Below are the code and all the weights of a small trained network. Each question names an input and a target symbol and asks about switching units off, where a switched-off unit gives its printed mean instead of its output.

import numpy as np


def w(rows, s, z=0):
    codes = np.array(rows[::2]) - 128.0
    scale = np.full(codes.shape[1], s)
    scale[-1] = z or s
    return codes * scale


def f(y):
    return y / 2 * (1 + np.tanh(0.7978845608 * (y + 0.044715 * y**3)))


def softmax(a):
    e = np.exp(a - a.max(-1, keepdims=True))
    return e / e.sum(-1, keepdims=True)


def log_softmax(a):
    a = a - a.max(-1, keepdims=True)
    return a - np.log(np.exp(a).sum(-1, keepdims=True))


def net(x, mask):
    ids = ['ΔΘΛΣΦαεζημξω'.index(c) for c in x.split()]
    T = len(ids)
    res = E[ids] + P[:T]
    r = res
    for j in range(2):
        rows = slice(2 * j, 2 * j + 2)
        q, k, v = (r @ M[0][rows].T for M in (Q, K, V))
        z = softmax(np.where(np.tri(T) > 0, q @ k.T / 2**0.5, -1e9)) @ v
        o = O[0][rows]
        res = res + np.where(mask[j], z, o[:, -1]) @ o[:, :-1]
    y = f(res @ A[0][:, :-1].T + A[0][:, -1])
    res = res + np.where(mask[2:6], y, B[0][:, -1]) @ B[0][:, :-1]
    return log_softmax(res[-1] @ U[:, :-1].T + U[:, -1])


Q, K, V, O, A, B = {}, {}, {}, {}, {}, {}
E = w([
[63,177,108,94,97,253],'Δ',
[163,88,50,177,120,177],'Θ',
[93,189,105,205,166,125],'Λ',
[91,77,152,159,240,100],'Σ',
[107,134,180,156,91,47],'Φ',
[70,113,192,51,146,176],'α',
[97,158,88,153,57,116],'ε',
[102,124,145,117,57,156],'ζ',
[88,103,61,52,83,102],'η',
[90,123,141,143,43,108],'μ',
[124,92,30,193,140,173],'ξ',
[76,154,228,127,114,111],'ω',
],0.021)
P = w([
[207,116,232,21,2,122],'0',
[215,138,203,68,70,103],'1',
[163,138,168,106,86,105],'2',
[103,115,125,124,65,102],'3',
[64,89,99,143,60,97],'4',
[61,96,89,154,75,80],'5',
[152,165,147,191,141,54],'6',
[84,120,104,189,121,62],'7',
[94,127,103,204,136,46],'8',
[143,163,141,220,173,38],'9',
[76,114,107,216,146,49],'10',
[54,110,92,219,142,55],'11',
[80,128,102,236,162,35],'12',
[98,145,111,245,184,23],'13',
],0.0071)
Q[0] = w([
[161,13,83,129,254,144],'h1',
[109,77,104,183,203,110],'h1',
[197,132,139,68,147,86],'h2',
[42,157,214,94,97,79],'h2',
],0.0098)
K[0] = w([
[249,100,54,182,215,155],'h1',
[125,96,106,243,208,167],'h1',
[138,46,134,168,190,93],'h2',
[110,178,254,101,110,40],'h2',
],0.0093)
V[0] = w([
[197,96,57,184,193,208],'h1',
[172,73,184,194,182,84],'h1',
[126,132,90,116,122,5],'h2',
[254,248,84,153,125,252],'h2',
],0.0057)
O[0] = w([
[183,111,143,69,95,164,1],'h1',
[113,36,162,95,112,100,73],'h1',
[1,113,136,85,76,190,44],'h2',
[80,131,116,199,191,84,115],'h2',
],0.0083,0.0056)
A[0] = w([
[79,118,179,159,80,84,111],'n1',
[166,197,163,105,79,255,253],'n2',
[184,85,59,185,106,28,157],'n3',
[214,85,80,37,67,152,193],'n4',
],0.0078,0.0053)
B[0] = w([
[92,204,71,165,174,196,195],'n1',
[73,140,190,117,68,80,255],'n2',
[154,120,176,105,2,164,222],'n3',
[194,168,1,189,210,151,164],'n4',
],0.0087,0.0063)
U = w([
[121,132,136,144,137,159,28],'Δ',
[164,126,140,155,127,248,158],'Θ',
[122,92,141,139,177,119,254],'Λ',
[130,130,139,146,143,145,87],'Σ',
[128,120,135,160,140,102,99],'Φ',
[108,136,199,115,37,123,173],'α',
[127,136,139,145,148,169,48],'ε',
[124,146,85,96,135,86,155],'ζ',
[123,130,137,148,137,153,31],'η',
[72,157,120,226,167,148,111],'μ',
[124,131,141,149,139,154,34],'ξ',
[122,129,134,149,142,141,47],'ω',
],0.012,0.0048)

Each question gives the input, a string of symbols that net reads in full, and the target symbol t.
The units are the heads (2 rows each of Q, K, V and O) and the neurons (one row each of A and B). Each row of codes is followed by its name. A weight is (code - 128) times the scale printed after its matrix; where a second scale follows, it is the last column's (O, A, B and U).
mask holds one flag per unit, heads first, then neurons. A switched-off unit (its flag False) gives its mean, the last column of its rows in O or B, instead of its output. The means were averaged over made-up inputs and are rounded, as every weight is.
A unit's drop is (log p(t) with every unit on - log p(t) with that unit switched off) / (log p(t) with every unit on - log p(t) with every unit switched off).
The circuit of an input: a set's keep is (log p(t) with only the set's units on - log p(t) with every unit switched off) / (log p(t) with every unit on - log p(t) with every unit switched off). Starting from all 6 units, units are removed one at a time, each time the one whose removal leaves the highest keep (on an exact tie, the one counted first), for as long as the keep stays at least 0.8.
circuit, biggest first: the units of the circuit, biggest drop first
unit that matters most: the unit with the biggest drop
k most important neurons: the k neurons with the biggest drops, biggest first
which heads matter: for each layer, one digit per head in row order, 1 if its drop is at least 0.15 and else 0, layers parted by /
drop of u: that unit's drop, to one decimal
input ζ η Δ Σ η μ ω Δ Θ, target Θ: circuit, biggest first -> (h1; n4)
input Δ Θ Σ ω ω ε Δ, target μ: circuit, biggest first -> (h2; h1)
input Λ Δ Δ ω Δ α μ Λ ω ζ Δ α Φ Σ, target Λ: unit that matters most -> h1
input ω Λ ε Λ ω ω, target μ: circuit, biggest first -> (h1; n1)
input Λ Λ Λ Δ, target α: which heads matter -> 10
input Θ ω ε Θ ω Δ ω ζ ω, target μ: 3 most important neurons -> (n1; n3; n2)
input ε ω ε ξ, target Θ: 2 most important neurons -> (n3; n4)
input Φ ξ μ Φ Δ Φ, target μ: 3 most important neurons -> (n1; n2; n3)
input Δ Σ Σ Θ Λ ζ ξ, target Θ: 2 most important neurons -> (n3; n2)
input ω ε Θ Δ Δ Δ Φ η Δ Σ Φ ω Σ α, target α: 2 most important neurons -> (n2; n1)
input Δ Δ Δ ζ Δ Δ Δ Σ Δ Δ ξ μ Σ ε, target α: 3 most important neurons -> (n3; n4; n1)
input α Σ Δ Φ ζ Λ Δ Δ Δ μ Λ Θ η Θ, target Θ: drop of h1 -> 0.4
input ω Σ Φ ω Λ Δ Δ Σ Δ ζ ξ α ε, target α: drop of h2 -> 0.1
input Λ Δ Δ Θ ω Δ ω Δ, target μ: drop of h1 -> 0.2
input Λ Φ Δ, target α: unit that matters most -> n2
input Δ Φ ξ Σ Θ Θ Λ ω α, target α: drop of n4 -> -0.1
